Below is a small trained network, with its code and all its weights. Each question gives an input and a class and asks what happens when units are switched off, that is, made to give their printed mean instead of their output.

import numpy as np


def w(rows, s, z=0):
    codes = np.array(rows[::2]) - 128.0
    scale = np.full(codes.shape[1], s)
    scale[-1] = z or s
    return codes * scale


def f(y):
    return y / 2 * (1 + np.tanh(0.7978845608 * (y + 0.044715 * y**3)))


def log_softmax(a):
    a = a - a.max(-1, keepdims=True)
    return a - np.log(np.exp(a).sum(-1, keepdims=True))


def net(x, mask):
    res = np.array(x, float).reshape(1, 3) / 4 @ E
    y = f(res @ A[0][:, :-1].T + A[0][:, -1])
    res = res + np.where(mask, y, B[0][:, -1]) @ B[0][:, :-1]
    return log_softmax(res[-1] @ U[:, :-1].T + U[:, -1])


A, B = {}, {}
E = w([
[169,160,2,111,155,107,112,116,119,113],'x0',
[159,185,118,119,109,102,129,69,198,145],'x1',
[36,121,177,86,165,86,98,130,129,155],'x2',
],0.021)
A[0] = w([
[177,176,119,202,79,101,172,74,113,145,144],'neuron 0',
[114,156,138,96,173,96,96,97,160,223,136],'neuron 1',
[64,131,165,141,96,136,85,134,60,88,143],'neuron 2',
[172,147,64,129,142,109,133,117,146,104,128],'neuron 3',
[168,117,109,184,151,246,125,202,112,110,217],'neuron 4',
[165,175,73,111,110,160,144,64,160,175,124],'neuron 5',
[170,102,135,130,58,109,147,119,195,135,118],'neuron 6',
[170,171,99,154,115,124,115,177,192,95,181],'neuron 7',
[194,82,186,191,49,134,126,164,143,145,232],'neuron 8',
[90,119,145,154,141,89,122,145,101,173,254],'neuron 9',
[174,181,104,122,230,123,158,156,132,141,167],'neuron 10',
[81,160,115,79,103,145,134,107,227,166,131],'neuron 11',
[174,172,155,145,95,82,148,188,173,168,166],'neuron 12',
],0.011,0.0029)
B[0] = w([
[116,96,111,109,192,175,168,147,231,73,222],'neuron 0',
[152,201,82,218,80,116,164,202,114,146,204],'neuron 1',
[110,97,98,52,93,132,59,205,150,137,201],'neuron 2',
[104,167,89,46,166,94,123,155,134,115,231],'neuron 3',
[116,213,118,243,89,173,195,180,79,111,252],'neuron 4',
[132,157,161,68,182,198,162,80,103,94,236],'neuron 5',
[121,26,63,58,155,131,155,138,190,170,185],'neuron 6',
[120,151,118,46,129,85,151,144,149,96,207],'neuron 7',
[147,40,177,201,98,145,175,147,192,127,234],'neuron 8',
[162,44,101,126,58,168,2,208,123,220,187],'neuron 9',
[120,119,157,81,88,87,54,153,11,103,194],'neuron 10',
[174,212,107,122,54,158,234,225,161,131,199],'neuron 11',
[170,82,123,213,240,156,141,121,165,180,170],'neuron 12',
],0.0073,0.017)
U = w([
[129,150,183,253,72,180,222,158,157,174,225],'0',
[71,254,87,190,47,60,251,132,21,40,162],'1',
[130,61,174,189,148,121,242,44,249,160,36],'2',
[139,124,75,122,249,137,172,94,115,111,5],'3',
[8,76,213,156,76,73,76,110,87,126,46],'4',
[109,56,29,144,233,14,125,134,13,221,219],'5',
],0.006,0.0023)

Each question gives the input, the list of numbers given to net, and the class t.
The units are the neurons (one row each of A and B). Each row of codes is followed by its name. A weight is (code - 128) times the scale printed after its matrix; where a second scale follows, it is the last column's (A, B and U).
mask holds one flag per neuron, in row order. A switched-off neuron (its flag False) gives its mean, the last column of its row in B, instead of its output. The means were averaged over made-up inputs and are rounded, as every weight is.
A unit's drop is (log p(t) with every unit on - log p(t) with that unit switched off) / (log p(t) with every unit on - log p(t) with every unit switched off).
The circuit of an input: a set's keep is (log p(t) with only the set's units on - log p(t) with every unit switched off) / (log p(t) with every unit on - log p(t) with every unit switched off). Starting from the 12 units with the biggest drops (on a tie, the unit counted first), units are removed one at a time, each time the one whose removal leaves the highest keep (on an exact tie, the one counted first), for as long as the keep stays at least 0.8.
units of the circuit, in order: the units of the circuit, biggest drop first
top k neurons: the k neurons with the biggest drops, biggest first
drop of u: that unit's drop, to one decimal
input [-7,-7,1], class 4: units of the circuit, in order	(neuron 2)
input [6,-2,1], class 5: top 2 neurons	(neuron 4; neuron 11)
input [3,1,6], class 1: top 2 neurons	(neuron 1; neuron 8)
input [1,5,-1], class 3: units of the circuit, in order	(neuron 8; neuron 4)
input [2,3,3], class 1: units of the circuit, in order	(neuron 8; neuron 1)
input [-5,5,-1], class 2: top 2 neurons	(neuron 4; neuron 6)
input [1,0,3], class 5: top 2 neurons	(neuron 4; neuron 8)
input [1,-2,-8], class 1: top 4 neurons	(neuron 4; neuron 7; neuron 9; neuron 3)
input [5,-7,0], class 1: top 4 neurons	(neuron 4; neuron 6; neuron 12; neuron 9)
input [-1,1,-8], class 2: top 2 neurons	(neuron 0; neuron 6)
input [1,6,6], class 1: top 3 neurons	(neuron 8; neuron 1; neuron 0)
input [1,2,-7], class 3: top 2 neurons	(neuron 3; neuron 5)
input [-1,-2,3], class 4: drop of neuron 12	0.1
input [-3,-3,1], class 4: drop of neuron 11	0.2
input [0,4,-6], class 2: drop of neuron 0	0.1
input [-8,2,-2], class 2: top neuron	(neuron 4)
